Below are the code and all the weights of a small trained network. Each question names an input and a class and asks about switching units off, where a switched-off unit gives its printed mean instead of its output.

import numpy as np


def w(rows, s, z=0):
    codes = np.array(rows[::2]) - 128.0
    scale = np.full(codes.shape[1], s)
    scale[-1] = z or s
    return codes * scale


def norm(h):
    return h / np.sqrt((h * h).mean(-1, keepdims=True) + 1e-5)


def f(y):
    return y / 2 * (1 + np.tanh(0.7978845608 * (y + 0.044715 * y**3)))


def log_softmax(a):
    a = a - a.max(-1, keepdims=True)
    return a - np.log(np.exp(a).sum(-1, keepdims=True))


def net(x, mask):
    res = np.array(x, float).reshape(1, 6) / 4 @ E
    u = 0
    for l in range(2):
        y = f(norm(res) @ A[l][:, :-1].T + A[l][:, -1])
        res = res + np.where(mask[u : u + 5], y, B[l][:, -1]) @ B[l][:, :-1]
        u += 5
    return log_softmax(norm(res)[-1] @ U[:, :-1].T + U[:, -1])


A, B = {}, {}
E = w([
[128,129,127],'x0',
[128,253,91],'x1',
[14,126,208],'x2',
[129,126,127],'x3',
[128,126,128],'x4',
[91,58,16],'x5',
],0.003)
A[0] = w([
[13,170,85,5],'L0N1',
[254,159,211,39],'L0N2',
[83,251,85,88],'L0N3',
[14,145,158,24],'L0N4',
[84,141,105,19],'L0N5',
],0.0083,0.0023)
B[0] = w([
[32,74,115,167],'L0N1',
[215,99,144,253],'L0N2',
[119,248,104,225],'L0N3',
[144,83,178,189],'L0N4',
[82,129,135,102],'L0N5',
],0.012,0.0024)
A[1] = w([
[139,141,26,3],'L1N1',
[121,208,237,200],'L1N2',
[102,243,195,21],'L1N3',
[193,148,250,78],'L1N4',
[93,230,34,92],'L1N5',
],0.011,0.005)
B[1] = w([
[144,86,96,143],'L1N1',
[119,156,22,254],'L1N2',
[151,2,117,179],'L1N3',
[93,139,178,236],'L1N4',
[142,136,207,237],'L1N5',
],0.023,0.004)
U = w([
[202,140,234,197],'0',
[166,63,30,205],'1',
[4,196,138,145],'2',
[55,17,169,2],'3',
[213,224,71,50],'4',
],0.013,0.0037)

Each question gives the input, the list of numbers given to net, and the class t.
The units are the neurons (one row each of A and B). Each row of codes is followed by its name. A weight is (code - 128) times the scale printed after its matrix; where a second scale follows, it is the last column's (A, B and U).
mask holds one flag per neuron, layer by layer. A switched-off neuron (its flag False) gives its mean, the last column of its row in B, instead of its output. The means were averaged over made-up inputs and are rounded, as every weight is.
A unit's drop is (log p(t) with every unit on - log p(t) with that unit switched off) / (log p(t) with every unit on - log p(t) with every unit switched off).
The circuit of an input: a set's keep is (log p(t) with only the set's units on - log p(t) with every unit switched off) / (log p(t) with every unit on - log p(t) with every unit switched off). Starting from all 10 units, units are removed one at a time, each time the one whose removal leaves the highest keep (on an exact tie, the one counted first), for as long as the keep stays at least 0.8.
circuit, biggest first: the units of the circuit, biggest drop first
top k neurons: the k neurons with the biggest drops, biggest first
top k neurons in layer l: the k neurons of layer l with the biggest drops, biggest first
drop when u is switched off: that unit's drop, to one decimal
input [3,5,1,2,2,-4], class 1: circuit, biggest first => L1N3
input [7,-8,3,-4,-1,-6], class 2: circuit, biggest first => L1N4; L1N2
input [6,-1,5,1,-1,-5], class 2: circuit, biggest first => L1N4; L0N3; L1N2
input [5,5,-7,-2,-2,7], class 0: top 2 neurons => L1N5; L1N2
input [-1,-7,6,-6,8,-1], class 2: top 4 neurons => L1N3; L0N2; L0N1; L1N5
input [-4,-5,6,-4,-2,-7], class 2: circuit, biggest first => L1N4; L1N2
input [5,-5,5,0,2,-2], class 2: circuit, biggest first => L1N3; L0N3; L0N2
input [0,0,1,7,-7,-5], class 2: top 2 neurons in layer 0 => L0N2; L0N3
input [5,-8,4,-4,6,0], class 2: top 4 neurons => L1N3; L0N1; L0N2; L1N5
input [5,-4,-8,5,-4,0], class 0: top 2 neurons => L1N2; L0N1
input [1,1,-4,-7,0,4], class 0: top 3 neurons => L1N5; L0N2; L1N2
input [-4,-8,5,-4,5,-2], class 2: top 3 neurons in layer 0 => L0N2; L0N1; L0N3
input [-7,1,-5,6,5,1], class 0: top 3 neurons in layer 0 => L0N1; L0N2; L0N4
input [-6,6,-4,6,-1,5], class 0: circuit, biggest first => L1N5
input [2,-8,4,-8,8,0], class 2: top 3 neurons => L1N3; L0N1; L0N2
input [2,3,-1,2,-7,2], class 0: top 2 neurons => L1N5; L1N3
input [-3,6,5,6,6,-3], class 1: top 2 neurons => L1N3; L1N2
input [4,7,-7,-2,-6,1], class 0: top 2 neurons in layer 1 => L1N5; L1N3
input [8,7,6,5,-2,-6], class 1: top 2 neurons in layer 1 => L1N3; L1N2
input [7,-1,2,-5,-1,-3], class 2: top 2 neurons => L1N4; L1N2
input [-2,1,-2,-4,1,6], class 0: top 2 neurons => L1N2; L1N5
input [2,5,0,3,4,7], class 0: top 2 neurons => L1N5; L1N2
input [-4,8,8,6,8,-6], class 1: drop when L1N3 is switched off => 0.4
input [-7,7,8,2,-5,-2], class 1: drop when L1N3 is switched off => 0.4
input [0,5,6,-7,-5,-1], class 1: drop when L0N3 is switched off => 0.1
